Each row has two labels, one from each of two sets.
[-0.22 -2.86  1.72  0.67 -1.59 -0.86 -3.68  2.62  1.70 -1.94  1.47  5.53
  0.55  1.15 -0.21 -2.76 -0.02 -0.08  2.15 -1.22  0.76 -2.64 -0.10  3.20
  1.52  0.12  1.38 -1.76  0.31 -0.53  1.70 -1.83 -0.66  0.99 -0.57 -2.36
 -1.04]
(37), N
[ 0.02  1.75 -1.85 -0.06 -1.89 -1.09 -2.53  5.51  0.35 -0.70 -0.59  7.24
 -0.17  4.02 -2.28 -5.60  0.81  0.73 -0.10 -5.19  2.10  2.75 -0.52  1.87
  3.72 -3.66 -0.29 -4.17  0.92 -0.86 -1.25 -5.96 -2.06 -3.19 -1.50 -5.68
 -0.01]
(35), Z
[-0.99 -1.74  2.42 -0.93 -1.20 -0.66 -1.92 -0.41  1.21 -3.20  1.05 -1.39
 -1.41  0.14 -0.28 -2.30  1.70 -2.13 -1.28  0.84 -1.87  0.85  0.14  1.41
  0.53  2.15  0.11 -3.67  1.15  6.99 -0.62 -5.82 -0.64 -5.44  0.67 -0.85
 -0.94]
(37), N
[-4.68 -2.91  1.67  0.17  2.24 -0.74 -1.55 -6.11 -0.31  3.36 -0.73  0.73
 -1.43  1.98  1.22 -3.95  2.27 -2.97  3.23 -5.09 -0.65  0.25  0.10  2.28
  0.90 -1.19  0.39 -0.19  1.12  1.63  2.51 -1.01  0.87 -4.19  0.61 -2.85
 -0.68]
(37), Z
[-1.09  1.89  0.60 -1.13 -2.07 -1.09  2.32  0.99 -1.60  2.26 -1.98 -2.96
 -1.89  1.40  0.67 -1.84  1.12 -1.91 -4.27 -3.36 -0.82  3.79 -0.12 -1.86
  0.79  0.31 -0.16 -0.90  0.76  4.40 -0.80 -5.13  0.56 -3.61 -0.35 -1.09
  0.98]
(35), Z
[ 0.71  0.82 -0.73  0.56 -0.16 -2.57 -2.05 -1.14 -0.97  0.85  1.94  2.12
  0.98  1.21  1.46  0.01 -0.79 -1.85  2.12 -2.57  1.25  2.53  0.50  1.60
  1.80  0.88 -1.48  0.60 -0.16 -0.62 -0.30  3.78  1.07  1.39  0.74 -1.32
 -1.00]
(27), Z
[-0.48 -2.04  1.31 -0.71 -1.78 -0.96 -1.92  0.05  1.11 -2.13  2.42  0.89
 -1.22  0.87 -0.32 -3.16  1.42 -1.35 -1.30  0.64 -0.26  0.64  0.61 -1.98
  1.13  1.88  0.44 -2.75  0.75  3.37 -1.16 -3.70 -1.34 -1.46 -0.44 -0.97
 -0.10]
(37), N
[-1.99 -1.21  1.85  0.72 -0.41 -2.16 -0.31 -3.86 -2.03  1.96 -0.41 -1.31
 -0.51  1.03  2.36 -0.58  0.38 -4.83  1.68 -6.22 -1.19  1.29  1.08 -1.24
  0.97 -0.18  0.39  0.70  0.88  3.55  2.01 -0.41  1.30 -4.31  0.65 -1.22
 -0.21]
(37), Z
[ 0.13  0.81  0.47 -2.46 -0.83 -1.03  0.49 -1.24 -0.80  0.71  0.29  0.55
 -2.77  2.26  1.34 -2.47  0.30  2.34 -2.04 -0.23  0.83  1.05 -0.97  1.95
  0.97  0.98 -1.06  2.01 -1.71 -0.85 -2.40 -1.74  1.48  0.35  0.19 -1.32
 -0.94]
(35), S
[-1.65 -1.38  1.19 -0.63 -2.35 -0.18 -1.97  1.52 -0.09 -0.16 -0.89  0.37
 -1.45  0.99  0.66 -1.44  1.70 -0.80 -1.65 -2.49 -0.67  1.12 -0.08 -0.14
  1.55  0.27  0.76 -1.00  0.57  4.68  2.30 -4.28  0.90 -4.23 -0.49 -1.78
 -0.68]
(37), Z
[-0.73 -1.70  2.52 -0.28 -1.94 -2.25 -0.24 -1.09  1.47  0.15  2.35  1.37
 -1.80  2.44  1.42 -0.68  1.37 -2.10 -0.04 -2.05  0.12  0.34 -0.26  2.99
 -0.31  3.20  1.90 -0.24  0.49  0.58 -0.24 -0.97 -1.21  3.45 -0.59  0.44
 -0.12]
(37), S
[-1.37  0.51  3.76 -0.11 -2.82 -2.98  3.47  0.04 -0.79 -0.71  2.46 -2.70
 -1.73 -0.22  1.43 -1.15 -1.45 -3.79 -2.85 -1.60 -0.98  0.43  0.65 -0.72
  0.03  1.80  1.49 -2.24  0.13  3.05 -1.04 -5.94 -1.08  0.31  0.02  0.60
  1.11]
(37), Z
[-0.30 -1.63 -1.66 -0.18  1.12  0.55 -1.80 -0.30  0.75  0.92  1.09  2.66
 -0.45  0.85  0.81 -3.11  1.60  2.31  1.97 -1.76  1.06 -1.93 -1.03  3.62
  0.11 -3.83  1.11  2.26  0.50 -3.53  2.59 -0.39  0.91  2.40 -1.08 -2.18
 -1.06]
(37), Z
[-0.62 -3.50  4.17  0.29 -0.75 -1.72 -0.67 -3.06  1.09 -0.69  3.87  0.67
 -1.64  0.72  1.91 -3.40  0.18 -2.37  0.70  0.43 -0.01 -1.51  1.45  2.31
 -0.45  1.90 -0.37 -0.13  0.07 -0.74 -0.93 -0.84 -0.69  3.19  0.12 -0.85
 -0.23]
(37), S
